Below are the code and all the weights of a small trained network. Each question names an input and a target symbol and asks about switching units off, where a switched-off unit gives its printed mean instead of its output.

import numpy as np


def w(rows, s, z=0):
    codes = np.array(rows[::2]) - 128.0
    scale = np.full(codes.shape[1], s)
    scale[-1] = z or s
    return codes * scale


def f(y):
    return y / 2 * (1 + np.tanh(0.7978845608 * (y + 0.044715 * y**3)))


def softmax(a):
    e = np.exp(a - a.max(-1, keepdims=True))
    return e / e.sum(-1, keepdims=True)


def log_softmax(a):
    a = a - a.max(-1, keepdims=True)
    return a - np.log(np.exp(a).sum(-1, keepdims=True))


def net(x, mask):
    ids = ['αδζθλξφψω'.index(c) for c in x.split()]
    T = len(ids)
    res = E[ids] + P[:T]
    q, k, v = (res @ M[0].T for M in (Q, K, V))
    z = softmax(np.where(np.tri(T) > 0, q @ k.T / 4**0.5, -1e9)) @ v
    res = res + np.where(mask[0], z, O[0][:, -1]) @ O[0][:, :-1]
    y = f(res @ A[0][:, :-1].T + A[0][:, -1])
    res = res + np.where(mask[1:9], y, B[0][:, -1]) @ B[0][:, :-1]
    return log_softmax(res[-1] @ U[:, :-1].T + U[:, -1])


Q, K, V, O, A, B = {}, {}, {}, {}, {}, {}
E = w([
[139,163,107],'α',
[217,72,167],'δ',
[247,101,102],'ζ',
[204,85,253],'θ',
[135,216,174],'λ',
[161,194,104],'ξ',
[104,198,169],'φ',
[119,146,140],'ψ',
[152,92,56],'ω',
],0.015)
P = w([
[94,98,200],'0',
[86,105,138],'1',
[239,220,107],'2',
[66,127,119],'3',
[91,76,113],'4',
[194,220,148],'5',
[64,126,123],'6',
[98,67,184],'7',
[123,246,31],'8',
[61,127,100],'9',
[90,68,132],'10',
[146,218,133],'11',
[74,125,120],'12',
],0.011)
Q[0] = w([
[95,90,252],'H0',
[132,113,133],'H0',
[185,74,128],'H0',
[70,145,112],'H0',
],0.014)
K[0] = w([
[125,129,146],'H0',
[115,188,141],'H0',
[149,2,129],'H0',
[107,220,132],'H0',
],0.0069)
V[0] = w([
[114,209,157],'H0',
[218,95,160],'H0',
[127,189,186],'H0',
[140,249,32],'H0',
],0.012)
O[0] = w([
[195,82,254,114],'H0',
[215,145,2,253],'H0',
[171,124,234,140],'H0',
[134,199,138,111],'H0',
],0.0066,0.0045)
A[0] = w([
[118,136,54,253],'N0',
[23,38,134,153],'N1',
[194,169,95,193],'N2',
[115,3,107,121],'N3',
[141,219,197,178],'N4',
[146,70,180,135],'N5',
[153,135,101,196],'N6',
[144,29,112,115],'N7',
],0.011,0.0049)
B[0] = w([
[134,159,242,254],'N0',
[2,159,160,145],'N1',
[117,223,181,243],'N2',
[90,130,34,190],'N3',
[148,68,60,218],'N4',
[137,65,161,147],'N5',
[90,131,164,196],'N6',
[84,198,20,183],'N7',
],0.0079,0.0094)
U = w([
[140,166,192,190],'α',
[154,145,20,3],'δ',
[254,196,59,155],'ζ',
[166,72,43,121],'θ',
[227,78,117,77],'λ',
[213,164,162,174],'ξ',
[133,75,177,127],'φ',
[76,89,161,166],'ψ',
[33,157,105,174],'ω',
],0.0094,0.0035)

Each question gives the input, a string of symbols that net reads in full, and the target symbol t.
The units are the heads (4 rows each of Q, K, V and O) and the neurons (one row each of A and B). Each row of codes is followed by its name. A weight is (code - 128) times the scale printed after its matrix; where a second scale follows, it is the last column's (O, A, B and U).
mask holds one flag per unit, heads first, then neurons. A switched-off unit (its flag False) gives its mean, the last column of its rows in O or B, instead of its output. The means were averaged over made-up inputs and are rounded, as every weight is.
A unit's drop is (log p(t) with every unit on - log p(t) with that unit switched off) / (log p(t) with every unit on - log p(t) with every unit switched off).
The circuit of an input: a set's keep is (log p(t) with only the set's units on - log p(t) with every unit switched off) / (log p(t) with every unit on - log p(t) with every unit switched off). Starting from all 9 units, units are removed one at a time, each time the one whose removal leaves the highest keep (on an exact tie, the one counted first), for as long as the keep stays at least 0.8.
circuit, biggest first: the units of the circuit, biggest drop first
top k neurons: the k neurons with the biggest drops, biggest first
drop when u is switched off: that unit's drop, to one decimal
input ζ α ζ, target ξ: circuit, biggest first : (N2; N3; N7)
input ζ ζ δ θ λ θ θ θ ω θ ζ, target δ: circuit, biggest first : (H0; N7)
input ζ ζ ω δ, target ζ: circuit, biggest first : (H0; N1)
input ψ θ ζ θ φ α θ ψ α ζ ω, target ω: circuit, biggest first : (N1; N4; N7)
input φ ψ ξ θ θ λ ψ ω, target ω: top 4 neurons : (N1; N4; N7; N3)
input ω ζ ξ ω ζ α ψ ξ ζ, target α: top 2 neurons : (N0; N2)
input ζ θ α ω ζ δ ξ ω δ ω δ δ λ, target ζ: top 2 neurons : (N0; N4)
input ζ ξ δ ζ ξ θ, target ζ: top neuron : (N0)
input ω ψ φ ξ ζ φ ω φ, target φ: drop when N7 is switched off : 0.1
input ω φ λ ω δ, target δ: drop when N1 is switched off : -0.1
input λ δ θ δ ω ζ θ ω ζ, target ξ: drop when N3 is switched off : 0.1
